(in the rows, 128 means zero)
Each row has two labels, one from each of two sets.
[154 125 137 144 136 130 135 140 149 161  90 141 130 136 129 123 138 110] -> sez/fesi
[114 125 130 135 127 133 147 128 150 128 103 157 151 137 130 139 114 130] -> dek/tor
[113 110 125 139 131 139 138 144 151 119 160 134 116 131 147 143 146 101] -> Pugak/fesi
[149  92 153 123 110 124 119 122 120 155  83 137 128 129 125 112 144 120] -> sez/tor
[149 119 148 143 144 140 117 153 153 120 134 150 125 126 129 123 140 100] -> Buzir/Nim
[ 99 131 128 123 140 141 142 141 158 131 129 135 125 127 129 168 140 138] -> dek/tor
[111 118 140 116 132 109 140 133 147 149  37 158 144 114 134 133 138 122] -> sez/tor
[139  81 168  66 105 120 157 106 136 146 115 159 105 120 166 103 140 152] -> dek/Nim
[205 115 162 125 114 112 141 129 128 151  89 146 132 128 137 102 155 114] -> sez/Nim
[119  98 139  95 109 112 147 111 152 125 103 126 117 119 132 125 116 158] -> Pugak/tor
[117 166 124 113 144 127 128 137  83 106 120 127 152 126 122 159 141 127] -> dek/Golis
[117  75 147 103 101 121 147 127 139 138 125 117 114 130 130 102 138 132] -> Pugak/Nim
[159  98 125 115 122 107 140 121 135 127  97 153 123 135 125 117 117  96] -> Buzir/fesi
[130 125 156 111 132 131 139 126 135 125  89 172 109 119 132 141 153 106] -> sez/tor
[108 120 141 127 151 141 130 148 148 155 138 133 115 125 131 133 143 106] -> sez/fesi
[  4 190  54 216 210 176 105 188 188  70 252 138 139 101 102 252 139 100] -> Pugak/fesi
[106 115 123 137 123 137 112 134 150 108 154 142 120 119 132 142 150 102] -> Pugak/fesi
[152 109 147 114 114 120 136 130 111 106 105 133  95 121 116 108 150 116] -> Pugak/fesi
[107 103 126 118 113 117 149 123 147 119  96 124 127 123 128 129 118 153] -> Pugak/sove
[140 109 148 141 134 119 152 156 127 156 126 125 147 134 115 140 144  96] -> sez/Nim
[101 111 110 147 133 149 126 134 167 101 123 136 106 121 141 131 134 144] -> Pugak/tor
[117  89 123 169 133 148 161 142 153 113 131 127 110 155 129 115 132 105] -> Pugak/Nim
[136  97 153 118 135 137 138 134 144 122 113 169 124 128 142 135 142  89] -> Buzir/Nim
[123  90 137 124  99 125 153 127 153 140 136 118 116 133 131 109 138 147] -> Pugak/fesi
[152  83 159 101 129 119 145 131 125 108 104 161 144 105 119 135 140  91] -> Buzir/Nim
[103  93 120 151 117 139 148 126 160 139 118 110 114 117 128  96 123 144] -> Pugak/tor
[158 110 165 108 119 102 155 120 126 163  97 148 133 147 133 116 156 109] -> sez/tor
[140  99 143 130 132 127 144 132 113 161 107 130 112 124 137 111 134 133] -> sez/fesi
[102 115 122 108 116 123 128 119 140 116 142 135 118 130 133 138 129 127] -> Pugak/tor
[156  91 156 141 124 136 147 117 136 184 129 138 124 122 136  92 154 106] -> sez/fesi
[104 117 127 158 145 137 134 104 165 104 114 170 140 120 103 146 108 106] -> Buzir/tor
[140 119 145  69  96 112 143 132  94 109 144 124 112 125 122 134 144 110] -> Pugak/Nim
[147 100 148 131 120 117 119 116 132 159  76 143 139 123 145 118 142  97] -> sez/fesi
[116 113 132 117 122 133 133 144 139  93 130 149 108 127 121 137 132 110] -> Pugak/fesi
[125 113 148 122 142 115 157 129 136 136 150 132 133 132 133 129 137 114] -> sez/fesi
[134 106 138 125 132 136 135 131 116 142 115 148 137 122 111 116 132 120] -> sez/fesi
[149  75 151 112 121 120 142 115 133 140  93 136 133 129 143  92 116 128] -> Buzir/fesi
[ 86 108 115 172 138 148 140 147 152 152 125 113 118 126 136 115 133 129] -> Pugak/Nim
[140 122 126 107 106 109 119 101 112 117  96 119 122 113 110 105  90 162] -> Pugak/Golis
[ 80 156 132 150 150 126 134 154 148 106 126 175 151 124 131 190 129 109] -> sez/tor
[131 101 135 137 132 131 138 134 146 135 123 149 131 111 124 124 151 112] -> sez/fesi
[124  95 144 122 142 125 136 136 135 120 121 183 129 118 113 159 146 110] -> sez/fesi

Each row has two labels, one from each of two sets.
[ 90  96 132 115 112  79 119 110 121 136 124 123 117 118 141 100 112 156] -> kan/pabop
[109 101 124 123 119 108 124  98 127 158 132 132 121 114 118 110 109 161] -> Nufat/kek
[110 125 138 107 131 100 123 102 117 145 113 147 105 123 126 124 121 145] -> Nufat/kek
[ 62 104 126 113 137  82 164 122 120 140 121 136 110 120 137 108 118 145] -> Nufat/pabop
[ 85  61 158  97 101  65 119  79 100 158 120 146 116 124  91 119 137 167] -> kan/kek
[ 90  73 108 107  98  55 122 105 101 168 118 139  95 144  96 135 116 141] -> kan/pabop
[ 91  86 138 102 122  76 127 125 114 131 126 149 117 133 108  84 115 143] -> kan/pabop
[119  85 142 108 122  82 134 104 146 138 144 125 111 128 105 127 129 148] -> kan/pabop
[112  85 148 107 106  95 140 116 101 134  99 115 124 128  99 131 127 136] -> kan/pabop
[ 79 111 139  98 128  76 125  91 106 151 117 160  99 130 131 123  98 143] -> Nufat/kek
[ 76  87 128 109 109  72 131  89 101 160 109 137 102 108 116 119  95 122] -> Nufat/pabop
[108  97 130 116 131 104 130 104 127 129 113 131 118 136 129 127 126 131] -> Nufat/pabop
[ 77 101 140 108 122  75 106 107  93 141 116 164 115 144 124 120 125 150] -> kan/kek
[139 140 150 127 129 111 128 101 135 159 119 139 113 128 111 121 123 144] -> Nufat/kek
[ 64 105 135 108 120 106 129 107 116 141 112 156 115 115 148  77 106 175] -> Bolet/pabop
[118  90 141 120 136  88 120  95 109 162 112 149 101 134 124 116 107 147] -> Nufat/pabop
[ 68  97 125 116 112 117 133  96 127 142 111 135 119  79 146 104 123 150] -> Bolet/pabop
[124 141 130 153 134 148 128 140 144 116 117 130 142 122 156 119 104 147] -> Bolet/kek
[127 105 125 125 120 111 127 123 141 137 113 126 146 121 131  78 123 152] -> siza/pabop
[ 61 101 136 108 132  96 113  90 110 151 133 137  99 124 121 126  88 144] -> Nufat/kek
[ 58 112 140 123 129 121 158 113 104 133 119 130 148 124 130 112 112 147] -> Bolet/pabop
[117 131 142 112 115  91 124  95 116 153 119 128  99 115 134 125 116 137] -> Nufat/pabop
[ 99 111 169  97 142  93 117 113 120 160  96 161 127 126 116 103 108 158] -> Nufat/pabop
[ 39  93 132 125 111 115 141 106  86 135 116 139 117  96 114 111 118 148] -> Bolet/pabop
[103 103 139  97 127  90 117 130 124 134 113 149 118 162 107  95 109 147] -> kan/pabop
[ 56  71 132  98 111  69 126 100 115 159 114 152 105 122 102 114 106 155] -> kan/kek
[131 115 131  98 129 119 127 121 130 120 122 134 143 129 143 111 125 143] -> lisu/pabop

Each row has two labels, one from each of two sets.
[114 115 135 151 169 157 124 113 148 126 161 139 150 145 124 133  95 121] -> L/V
[128 134 147 120 169 125 126 114 141 130 128 149 143 137 106 124 115 157] -> X/C
[114 140 146 156 141 131 141 128 117 141 112 104 148 141 104 110 169 145] -> X/C
[123 112 143 142 155 145  95 113 126 109 148 116 137 141  96 137 141 118] -> L/V
[104 131 133 147 152 138 121 134 110 133 157 134 150 121  74 137 123 155] -> X/V
[132  62 136 129 184 151 100 109 117 126 134 127 145 201 111 124 109 118] -> L/F
[ 87 116 146 173 139 122  97 129 127 121 143 128 151 151 161 130  97 140] -> L/V
[127 106 140 133 165 145 102 135 124 113 142 103 127 164  98 120 146 108] -> L/V
[120 112 141 146 180 144  96 119 118 119 154 117 148 194 113 118 127 128] -> L/V
[101  99 133 157 148 116 110 124 129 124 139 121 154 152 135 141  89 132] -> L/V
[103 128 150 134 172 147 118 114 128 119 171 133 145 130  91 124 147 125] -> X/E
[109 125 137 156 137 131 132 117 132 130 106 107 139 154 103 133 170 123] -> L/D
[115 122 144 142 150 133 118 117 129 138 140 128 138 134 108 140 124 127] -> L/E
[ 77 129 148 157 140 151 106 103 131 137 135 135 146 147 116 123 103 108] -> L/E
[109 109 142 135 142 138 108 133 116 124 152 117 146 140 184 106 114 110] -> L/D
[126 123 145 151 170 157 110 123 120 123 148 125 147 140  91 127 120 120] -> L/F
[140  98 170 150 189 141 115  83 162 135 116 110 153 213 189 122 109 117] -> L/D
[115 109 145 117 163 139 101 111 110 129 190 124 157 134 133 126 130 118] -> L/E
[109 103 139 166 179 153 104 112 138 130 145 132 152 183 134 123 104 123] -> L/V
[108 122 144 163 147 149  98 100 135 127 148 133 139 151 104 124 120  93] -> L/E
[ 93 112 142 153 145 138 101  90 127 138 149 135 141 167 124 126 112 116] -> L/E
[109 113 151 161 167 139 103 117 132 117 148 136 146 153 145 132  85 131] -> L/V
[116 127 148 157 153 134 131 113 111 128 102 121 136 152  98 139 148 139] -> L/D
[118 119 157 146 160 148 124 101 117 141 140 115 146 166 150 125 127 116] -> L/D
[108 119 124 160 155 142 106 125 115 117 139 126 143 151  88 144 120 143] -> L/V
[113 116 141 148 170 147 118  99 139 139 113 104 126 180 104 117 185 106] -> L/D
[ 94 116 147 171 158 137 137  91 123 139 128 137 161 149 175 131 109 144] -> L/D
[115 115 154 156 156 145 106 100 114 125 144 125 156 159 135 130 121 122] -> L/D
[120 108 155 146 170 144 101  87 140 139 164 125 166 177 163 123 115 112] -> L/E
[125 122 133 146 174 150 109 108 139 115 151 129 150 172  95 128 113 140] -> X/V
